Each row has a name. Each question is about the rows just above it.

[-1 -2 -6 -2] -> favot
[ 4 28  5 42] -> nep
[ 4  4  4 -4] -> toti
Times [-2] occurs in favot: | 2
Count of [4] in toti: | 3

[30 43 -8 -7 29 -8]  lugi
[44 44 44 44 44 10]  dizen
[-28  34 -49   7  45  37]  bogav
How many times does lugi hold [29]? | 1
Count of [44] in dizen: | 5
How many times does bogav hold [-28]? | 1

[-14 -12   9 -15  15   9 -11   8  11   9 -14   6  12 -13   6 -11   7  11
 -12  10  11  13  13  12 -15  13  12]  vuz
[-18 -17  16 -28  18  11 -19  12  16 -19 -24 -19  17 -19  14 -19  15  15
 -20  12  16  15  17  17  12  12  14]  nide
[-11   8  -6  13 -10  -7   9  -6  -8   9  11  -6  -7   8  -5   9  36  11
  10  -6  11 -11  -9 -10  11  -6 -10]  rin
[ 35  32 -31  48  35 -27  33 -29 -30  35  41 -21 -34  35  -7  30 -27 -28
  35 -26 -29 -25 -31 -28  40 -25 -22]  dodu
[ 13  14 -14  27 -12  -9  19 -16  12  20  21 -13  11  15 -20  14 -16 -12
  19 -10 -14 -10 -14 -12  20 -10 -10]  gugo
Times [-6] occurs in rin: | 5
Times [10] occurs in vuz: | 1
Times [35] occurs in dodu: | 5
How many times does nide hold [12]? | 4
Times [-16] occurs in gugo: | 2
Times [11] occurs in rin: | 4

[-23  25 -22  26  26  20  25  27  28] = Kaz
[-43  39 -41  41   5   2   8   6   3] = vel
[-14  21 -14  21  18 -14  19  19  15] = Vego
[-28  29 -25  29  30 -28  30  31  34] = tepip
[-16  21  19  20  19 -15  21 -16 -16] = voti
[-43  39 -41  41  44 -44  41  44  45] = rogig
[-17  23 -17  22  20 -16  21  21  17] = risa
[-12  14 -10  15  16 -10  23  16  20] = Tose
[11 -3  9 -2 -3 14  0 -3 -1] = Ket
[ 16  20 -10  20  16  20  16  16  20] = luba
[-22  26 -24  27  26 -25  24  27  29] = tizuk
Count of [19] in voti: | 2
Count of [20] in luba: | 4

[-13  -3  35  -7   9  -4 -35   6 -24  11 -23  -6  20  -8  -9] : kani
[ 10 -22  15  16  14  -6  14 -13  20  -1  13  21  11  35   3] : zese
[-16  18  -2  25 -22 -26  25  -3  30 -24   1 -14  25  30  30] : mol
[ 17  30 -15  14  -4  -5  10  -8 -23 -10  11  15  12   2   9] : sivag
[  7 -15   1  -4  -6  31  15 -24  20  22  -3  -2 -15  -5   2] : num
[  1 -21  23  12  19 -15 -12  24 -13   3  -9  -1 -21  -7 -16] : Lov
How many times does num hold [20]? | 1
Times [30] occurs in mol: | 3
How many times does sivag hold [10]? | 1

[  4   1 -19   3   4  -7   1  10 -19] : sado
[  4  13 -25   2  13  -8   6   5  10] : robi
[ -7  -7   2 -23  -7  14  -9 -16 -27] : fivup
[  7  26 -43  16  21 -14   3   7   8] : Guv
[  4  23 -20  46   7  -8 -22  -1 -24] : sori
[  2  23 -12  28  10  -3 -21  -7 -31] : Dalaz
[ -6 -13  25 -46  -2  11  11  -8   2] : Didem
How many times does sori hold [4]? | 1
How many times does sado hold [1]? | 2

[ 17 -16 -16  17  17 -16  17  17  18] : biz
[-17  -2 -14  40 -26   0  18 -11   7] : piban
[ -1 -20 -16  50 -53   8   7 -20  13] : Nop
[  8   6 -13   9 -13 -15   6  -5  10] : Ruleb
Count of [17] in biz: | 5
Times [50] occurs in Nop: | 1

[-19 -20   7 -12  14 -12  28  22 -15 -22 -33  13  35  -4   4 -12  25  -8
  21 -40 -45  26 -45 -20   0   2  -6 -28   9 -18 -12  -8  16 -12 -20 -25
  28   3  18 -11 -13   6  11 -10 -19 -24 -25  -7 -56 -20 -22  -3  23 -46
 -35 -12  18  -4  29  28  17  12 -35 -32] = Zep
[  0   0  -4   2   2  -3  -6  -2   0   1  -1   0  -1  -4  -4   2  -3   2
  -4   1  -1  -5  -1   4   0   1  -2  -2   3   1   2  -3   0  -2   0   1
   2  -1   2 -11  -5   1   0   2   3  -1   1  -3  -4   2  -1  -2   1   1
   2  -3  -2   1  -2   0   3  26   4  -1] = gidub
[-2  0 -1  1 -4  0 -2  0 -1  0 -1  1  2  3  1  0  0  0 -1  3  2 -3  3  2
  1  4  0 -1 -1  0  1  4  1  1  0  0  2  1  1  2 -2  3  2 -1 -5 -2  0 -4
 -1 -1  0  1  1  3 -2  1 -2 -1 -1  3  5 -2  2 -2] = Biras
[  6   9   6  23 -24  -8 -23 -49  -4 -28  24  17   6 -14 -12   5 -15   2
   7  16  24   0   6   6 -35  33 -13  27 -14   2 -34  13  21  14  16  27
 -22 -33  -1 -14  27   2  -4 -10   8 -22  19 -10 -33  -3 -19 -31   5  12
 -14  27 -17   2  21  32  -5  15  34 -20] = Fomu
How many times does Fomu hold [15]? | 1
Times [27] occurs in Fomu: | 4
Count of [-21] in Zep: | 0
Times [-12] occurs in Zep: | 6
How many times does Biras hold [-1]? | 11
Times [2] occurs in Fomu: | 4
Times [0] occurs in gidub: | 9

[-11   0  -8 -13   0  14  18   1 -10  -1 -13 -33 -11  -1  40   2   2  -9
  18 -13   0  18  18   2] : bevog
[  0   1  13   9  10   0   8   1 -15  -3  -2  -2 -12 -15 -15  -7   2   7
 -13  10   8 -33   8  -4] : vubab
[  1   6  -8  -7   6  10 -15   1  18   2   6   6  -6  -2   1  -9   0   1
  -2   4  46   1   1   6] : pup
[  5   4  -8  -7  -7  10 -15  -5  18   2   4  -2  -6   4 -15   2  -4  -7
   7   3 -20   5  23   1] : mag
[ -4  -7   0   4   2  -1  -6   1  14   1 -19  -4   4 -19 -24   0   1   1
 -25 -30  29  14  17  10] : pufe
How many times does pup hold [2]? | 1
Count of [18] in bevog: | 4
Count of [1] in pufe: | 4
How many times does pup hold [1]? | 6
Count of [-7] in mag: | 3
Count of [8] in vubab: | 3

[-16   2  48 -18 -17  48] : foza
[ 21   2  48 -18 -42  42] : nak
[21  2  2  3  3  1] : Vamaz
Times [2] occurs in Vamaz: | 2
Count of [3] in Vamaz: | 2
Count of [-17] in foza: | 1

[ -8 -11   5  16 -15   0  -8  14  32  -8  -7  15   7  15 -11   2 -12 -19
 -13  -2 -13  -1  17 -32  10 -21  -7 -23 -10  -4 -25 -12  13  12 -33 -15
  11   0  -3  -5 -22 -21 -33 -25  32   7  -7   6   0  24  -7 -16  16 -10
  -6 -11   5] : satum
[ -1  -8 -16   9   4  16   5   0  -4  21   3  -3   8   9  11 -27   5   0
   8  -3  10 -23   9   0 -27  16 -10  -2   5  -2  11   4  -3   0  20  13
  14  -9   8 -16  -6  15  12  11  -7  -2  -5  11   3  -9  -2  -5  -8  -4
  -7 -10   9] : Maka
[-11  -1 -11  20  -3  15  -2  12  17  32  -5  20  22  15  -9 -26  -4  -6
  -9 -14  13 -16  23 -12 -31   6 -12 -13   3 -10  -1   3   4  11  -8 -22
  20 -22  17  -7 -17   1  -2  -1   5   8 -13  13   1  -9  -9 -23 -22   2
 -22 -22  14] : Komo
[  9  20 -21   9   9  14  -1  -6   1  16   3  -6   8   1  23 -13   1   7
  18   5  20 -28  -6   9 -39  14  -9  -2  14   0  17  -9  -5  -2  23  11
  18 -10   4 -21  -6  11   9  11  -5 -19  -9  13  -2 -13   5   2 -23  13
  -5   6   6] : lodig
[  9  18  -8  -1   6   0 -12  -6  20   6  -8  21  13 -10  26  24 -13  18
  12   1  31  -8  -5  15 -29  -8  -6  -3  12  -3  13 -18   6  -6 -13  -8
   9   2  -3   7   2  -1  -4   2   2 -27 -20  -2  -9   9  10   0 -28  52
   7   0  -1] : Teg
[-19  -7   9  26 -10   7  -4  23  16  23  -5  29  18  15 -16 -21  -8 -13
 -19 -18 -11   3  33 -21   0 -11  -8 -15 -11 -10 -22   9  12  21 -28  -2
   7 -20  15   6 -21  -6 -13 -11  14  29  -8  11   5  20 -18 -30  -1 -10
   0 -33   9] : fogak
Count of [0] in Maka: | 4
How many times does Komo hold [-8]? | 1
Times [-21] occurs in Komo: | 0
Times [-7] occurs in fogak: | 1
Count of [0] in Teg: | 3
How many times does Teg hold [-4]? | 1

[ 6  7 10 28  6 17 29 46 23  8] : Rimus
[14 29 26 29 29  9 29 29 46 26] : ruke
[14 11  8  2 29  9 15 17 46 28] : vud
Times [29] occurs in ruke: | 5
Count of [7] in Rimus: | 1
How many times does ruke hold [30]? | 0
Times [17] occurs in Rimus: | 1

[ -2 -15 -12  -8  -5 -16   6   8 -13  25  -3   9  -9  -8 -18  30 -17 -20
  -9  -9  46  35  -2  10   0   1  -1  57 -11 -20 -18 -16 -15] = Gik
[  5 -11 -12  -1  19 -16 -24  15 -13 -36  20 -24 -15  -2 -18 -36 -15 -15
 -19 -19 -31 -15  21 -13  20  21 -24 -55 -12 -15   6 -14 -17] = Bop
[  3   7  12   9   7  11  -2  -5  10 -13   0  -1  10   8   4  -8  10  11
   1   1 -29 -24   3  -8   1   7  -4 -28   6   7   8   7   5] = siret
[ 21 -11 -12 -55  19 -16 -24  15 -13 -36  20 -24 -56  -2 -18 -36 -14 -15
 -19 -19 -31 -15  21 -55  20  21 -24 -55 -12 -15 -12 -14 -17] = vaned
Times [-13] occurs in Bop: | 2
Times [-19] occurs in vaned: | 2
Count of [7] in siret: | 5
Count of [-55] in vaned: | 3

[-20 -26  39  25] : mul
[26 -1 25 25] : bimo
[-25  24  -8 -25] : mevi
Times [-25] occurs in mevi: | 2
Count of [25] in bimo: | 2
How many times does bimo hold [-1]? | 1

